Questions about the grid below.
1) Read off the entry just left of the smallest entry.
2) Read off the top-left entry.
3) Read off the entry just left of 192.
4) Read off the entry just right of 36.
5) Read off the entry just left of the largest entry.
6) Read off the bottom-right entry.
7) Read off the entry directly below 197.
8) Read off the entry just right of 124.
array([[ 70, 117,  51,  39, 213,  32, 239, 178, 197, 231, 124, 195, 110],
       [ 36, 134,  38,  60, 190,  56, 216, 184, 176, 217, 147, 192,  89]])
1) 213
2) 70
3) 147
4) 134
5) 32
6) 89
7) 176
8) 195

Questions about the grid below. Indices start at 0.
1) Find the top-left entry.
2) Find the bottom-left entry.
3) Find the largest entry.
4) Find the entry in the bottom-right corner.
5) Find the entry in row 0 and column 1.
6) Find the entry at row 0, column 2.
7) Find the top-right entry.
8) Find the bottom entry of the column that holds the largest entry.
-4.1; 7.7; 0.4; 3.4; -10.5
1.4; -30.6; 10.0; -33.5; 9.3
35.3; 26.1; -17.5; -9.8; -14.9
7.2; -21.2; -15.6; 20.8; -6.0
7.7; 20.5; -62.5; -19.8; -2.3
37.2; 20.0; -22.7; -7.1; -17.1
27.5; 47.5; 1.2; -18.3; -6.9
-1.6; -3.4; -3.6; 10.4; -27.5
3.7; 16.0; -41.2; -12.5; -5.2
35.5; -13.4; -22.7; 13.9; -4.2
30.9; 37.4; -7.2; -14.6; -10.1
-1.5; 11.4; -15.5; -2.8; -8.8
1) -4.1
2) -1.5
3) 47.5
4) -8.8
5) 7.7
6) 0.4
7) -10.5
8) 11.4
